Here is a tiny trained network, its code and every weight. The questions are about switching its units off for an input and a class, where a switched-off unit gives its printed mean instead of its output.

import numpy as np


def w(rows, s, z=0):
    codes = np.array(rows[::2]) - 128.0
    scale = np.full(codes.shape[1], s)
    scale[-1] = z or s
    return codes * scale


def norm(h):
    return h / np.sqrt((h * h).mean(-1, keepdims=True) + 1e-5)


def f(y):
    return y / 2 * (1 + np.tanh(0.7978845608 * (y + 0.044715 * y**3)))


def log_softmax(a):
    a = a - a.max(-1, keepdims=True)
    return a - np.log(np.exp(a).sum(-1, keepdims=True))


def net(x, mask):
    res = np.array(x, float).reshape(1, 6) / 4 @ E
    u = 0
    for l in range(2):
        y = f(norm(res) @ A[l][:, :-1].T + A[l][:, -1])
        res = res + np.where(mask[u : u + 3], y, B[l][:, -1]) @ B[l][:, :-1]
        u += 3
    return log_softmax(norm(res)[-1] @ U[:, :-1].T + U[:, -1])


A, B = {}, {}
E = w([
[119,68,141,183,131,121,137,89,172,109,131],'x0',
[196,176,219,127,57,75,26,99,99,202,149],'x1',
[93,154,178,57,149,212,38,191,87,112,212],'x2',
[33,74,144,36,115,141,92,98,40,136,3],'x3',
[207,88,168,156,89,168,118,65,118,120,146],'x4',
[152,107,85,6,32,116,46,163,238,141,77],'x5',
],0.0065)
A[0] = w([
[55,159,162,220,125,115,178,89,3,177,178,5],'0.n0',
[185,212,116,214,157,102,119,163,201,102,193,60],'0.n1',
[29,97,176,87,132,127,115,33,86,180,61,88],'0.n2',
],0.0051,0.0027)
B[0] = w([
[122,116,254,186,45,167,24,167,130,126,64,234],'0.n0',
[76,131,178,126,142,182,7,38,32,206,124,255],'0.n1',
[139,140,95,164,155,175,120,32,99,210,149,221],'0.n2',
],0.01,0.0034)
A[1] = w([
[114,161,88,105,177,92,72,34,52,189,157,245],'1.n0',
[62,159,207,204,145,120,169,158,51,55,156,93],'1.n1',
[122,133,140,253,144,115,80,182,44,50,103,4],'1.n2',
],0.0062,0.0018)
B[1] = w([
[37,225,165,253,142,221,246,36,122,60,151,253],'1.n0',
[124,22,99,28,110,103,72,81,213,38,22,212],'1.n1',
[192,57,103,22,122,225,103,191,135,89,82,195],'1.n2',
],0.006,0.0063)
U = w([
[61,126,70,153,150,153,142,111,115,173,188,44],'0',
[189,69,154,64,105,56,26,253,199,90,3,56],'1',
[124,133,161,73,153,66,178,143,164,59,141,253],'2',
],0.0061,0.0012)

Each question gives the input, the list of numbers given to net, and the class t.
The units are the neurons (one row each of A and B). Each row of codes is followed by its name. A weight is (code - 128) times the scale printed after its matrix; where a second scale follows, it is the last column's (A, B and U).
mask holds one flag per neuron, layer by layer. A switched-off neuron (its flag False) gives its mean, the last column of its row in B, instead of its output. The means were averaged over made-up inputs and are rounded, as every weight is.
A unit's drop is (log p(t) with every unit on - log p(t) with that unit switched off) / (log p(t) with every unit on - log p(t) with every unit switched off).
The circuit of an input: a set's keep is (log p(t) with only the set's units on - log p(t) with every unit switched off) / (log p(t) with every unit on - log p(t) with every unit switched off). Starting from all 6 units, units are removed one at a time, each time the one whose removal leaves the highest keep (on an exact tie, the one counted first), for as long as the keep stays at least 0.8.
units of the circuit, in order: the units of the circuit, biggest drop first
most important unit: the unit with the biggest drop
k most important neurons: the k neurons with the biggest drops, biggest first
top k neurons in layer l: the k neurons of layer l with the biggest drops, biggest first
drop when u is switched off: that unit's drop, to one decimal
input [2,4,-3,4,2,1], class 0: units of the circuit, in order : 0.n2
input [5,2,-4,4,6,3], class 0: units of the circuit, in order : 0.n2, 1.n1
input [-6,5,-1,3,1,4], class 2: units of the circuit, in order : 0.n0, 1.n0
input [-3,-2,-5,-7,-3,7], class 0: top 2 neurons in layer 1 : 1.n1, 1.n2
input [-2,2,-8,2,-4,-5], class 1: units of the circuit, in order : 0.n0, 0.n1, 1.n0
input [4,7,-7,8,-5,6], class 0: units of the circuit, in order : 0.n2, 1.n0
input [7,-1,5,6,-4,4], class 0: units of the circuit, in order : 0.n2, 1.n1
input [-2,2,6,8,-3,3], class 0: units of the circuit, in order : 0.n2, 1.n0
input [-6,4,4,-5,-7,4], class 0: 3 most important neurons : 0.n0, 0.n1, 1.n1
input [4,-1,-5,4,-1,-5], class 1: units of the circuit, in order : 0.n0, 1.n0
input [-7,-3,5,-3,-6,-7], class 1: top 2 neurons in layer 0 : 0.n0, 0.n2
input [6,4,3,-6,7,-7], class 1: top 2 neurons in layer 0 : 0.n0, 0.n2
input [-7,0,8,1,0,-6], class 1: top 2 neurons in layer 0 : 0.n0, 0.n1
input [2,-7,8,-3,3,-7], class 1: most important neuron : 1.n1
input [2,-7,-3,8,1,3], class 0: top 2 neurons in layer 1 : 1.n1, 1.n2
input [-8,6,-5,6,1,6], class 0: top 2 neurons in layer 1 : 1.n0, 1.n1
input [-5,7,7,-1,2,-8], class 1: top 2 neurons in layer 0 : 0.n0, 0.n2
input [-1,-1,6,7,3,5], class 0: top 2 neurons in layer 0 : 0.n2, 0.n0
input [3,3,-3,2,-2,-4], class 1: top 2 neurons in layer 0 : 0.n0, 0.n1
input [4,3,0,6,-7,4], class 0: most important unit : 0.n2
input [4,-1,-2,3,4,-7], class 1: drop when 0.n0 is switched off : 0.5
input [-2,3,1,3,1,1], class 0: drop when 0.n2 is switched off : 0.1
input [4,-6,-6,-1,-3,-8], class 1: drop when 0.n0 is switched off : 0.2
input [7,-2,-4,0,-6,-6], class 1: drop when 0.n0 is switched off : 0.1
